Here is a tiny trained network, its code and every weight. The questions are about switching its units off for an input and a class, where a switched-off unit gives its printed mean instead of its output.

import numpy as np


def w(rows, s, z=0):
    codes = np.array(rows[::2]) - 128.0
    scale = np.full(codes.shape[1], s)
    scale[-1] = z or s
    return codes * scale


def f(y):
    return y / 2 * (1 + np.tanh(0.7978845608 * (y + 0.044715 * y**3)))


def log_softmax(a):
    a = a - a.max(-1, keepdims=True)
    return a - np.log(np.exp(a).sum(-1, keepdims=True))


def net(x, mask):
    res = np.array(x, float).reshape(1, 3) / 4 @ E
    y = f(res @ A[0][:, :-1].T + A[0][:, -1])
    res = res + np.where(mask, y, B[0][:, -1]) @ B[0][:, :-1]
    return log_softmax(res[-1] @ U[:, :-1].T + U[:, -1])


A, B = {}, {}
E = w([
[104,206,126,174,103,120,139,27,249,172],'x0',
[122,147,198,91,125,67,157,176,96,192],'x1',
[162,24,73,83,90,50,154,181,219,127],'x2',
],0.011)
A[0] = w([
[124,144,81,128,120,174,132,83,153,88,129],'N0',
[130,141,102,115,128,170,114,163,36,97,111],'N1',
[124,139,143,144,120,196,143,108,162,143,146],'N2',
[129,194,124,142,125,102,124,85,193,156,252],'N3',
[128,72,123,108,127,132,137,177,60,113,254],'N4',
[123,225,173,104,115,63,141,129,130,197,122],'N5',
[128,3,104,100,117,65,135,245,146,140,124],'N6',
[124,119,118,134,115,110,139,96,207,148,123],'N7',
[132,123,129,147,131,158,134,134,75,124,117],'N8',
[138,99,129,142,122,177,145,150,55,118,170],'N9',
[134,106,119,159,115,150,136,100,127,132,145],'N10',
[137,134,96,148,138,183,134,50,182,101,138],'N11',
[127,179,142,146,142,140,118,107,154,144,151],'N12',
],0.013,0.0047)
B[0] = w([
[119,146,111,122,130,120,108,121,112,98,171],'N0',
[117,161,160,129,186,144,123,122,105,129,191],'N1',
[139,141,103,133,107,122,130,139,127,113,161],'N2',
[120,177,121,107,115,139,147,107,169,160,215],'N3',
[126,104,134,168,154,126,116,160,76,129,213],'N4',
[132,123,132,134,125,134,159,153,137,192,204],'N5',
[145,3,135,106,103,119,133,139,145,104,250],'N6',
[121,171,156,109,161,143,128,94,142,103,187],'N7',
[126,139,136,140,170,138,128,114,136,129,158],'N8',
[123,140,154,128,176,133,116,125,112,132,184],'N9',
[128,146,138,129,128,121,123,119,121,117,142],'N10',
[131,154,110,137,105,118,106,110,126,86,194],'N11',
[138,118,105,131,100,104,128,157,122,146,170],'N12',
],0.03,0.019)
U = w([
[89,156,167,180,222,179,101,129,61,152,225],'0',
[105,197,63,147,96,119,89,62,130,99,212],'1',
[129,174,113,147,99,125,197,139,140,255,17],'2',
[188,36,141,151,127,91,114,169,85,114,139],'3',
[157,106,144,80,107,115,155,69,179,118,3],'4',
],0.0084,0.00063)

Each question gives the input, the list of numbers given to net, and the class t.
The units are the neurons (one row each of A and B). Each row of codes is followed by its name. A weight is (code - 128) times the scale printed after its matrix; where a second scale follows, it is the last column's (A, B and U).
mask holds one flag per neuron, in row order. A switched-off neuron (its flag False) gives its mean, the last column of its row in B, instead of its output. The means were averaged over made-up inputs and are rounded, as every weight is.
A unit's drop is (log p(t) with every unit on - log p(t) with that unit switched off) / (log p(t) with every unit on - log p(t) with every unit switched off).
The circuit of an input: a set's keep is (log p(t) with only the set's units on - log p(t) with every unit switched off) / (log p(t) with every unit on - log p(t) with every unit switched off). Starting from the 12 units with the biggest drops (on a tie, the unit counted first), units are removed one at a time, each time the one whose removal leaves the highest keep (on an exact tie, the one counted first), for as long as the keep stays at least 0.8.
units of the circuit, in order: the units of the circuit, biggest drop first
unit that matters most: the unit with the biggest drop
top k neurons: the k neurons with the biggest drops, biggest first
drop of u: that unit's drop, to one decimal
input [1,0,3], class 4: units of the circuit, in order	[N4]
input [3,3,7], class 4: top 2 neurons	[N4; N7]
input [8,-1,-4], class 1: top 2 neurons	[N11; N0]
input [1,1,1], class 2: top 2 neurons	[N6; N11]
input [-7,2,-1], class 0: top 2 neurons	[N1; N9]
input [8,0,-1], class 1: top 3 neurons	[N11; N7; N0]
input [1,-1,-5], class 1: top 3 neurons	[N6; N4; N5]
input [-7,4,-2], class 0: top 2 neurons	[N1; N9]
input [5,0,-5], class 2: top 3 neurons	[N5; N3; N12]
input [8,1,-5], class 2: top 2 neurons	[N5; N3]
input [2,3,5], class 4: top 2 neurons	[N4; N7]
input [-8,0,-1], class 0: drop of N1	2.7
input [-5,0,-2], class 0: drop of N6	0.0
input [4,5,4], class 2: unit that matters most	N5
input [7,5,5], class 2: drop of N5	0.2
input [1,1,-6], class 2: drop of N4	0.1
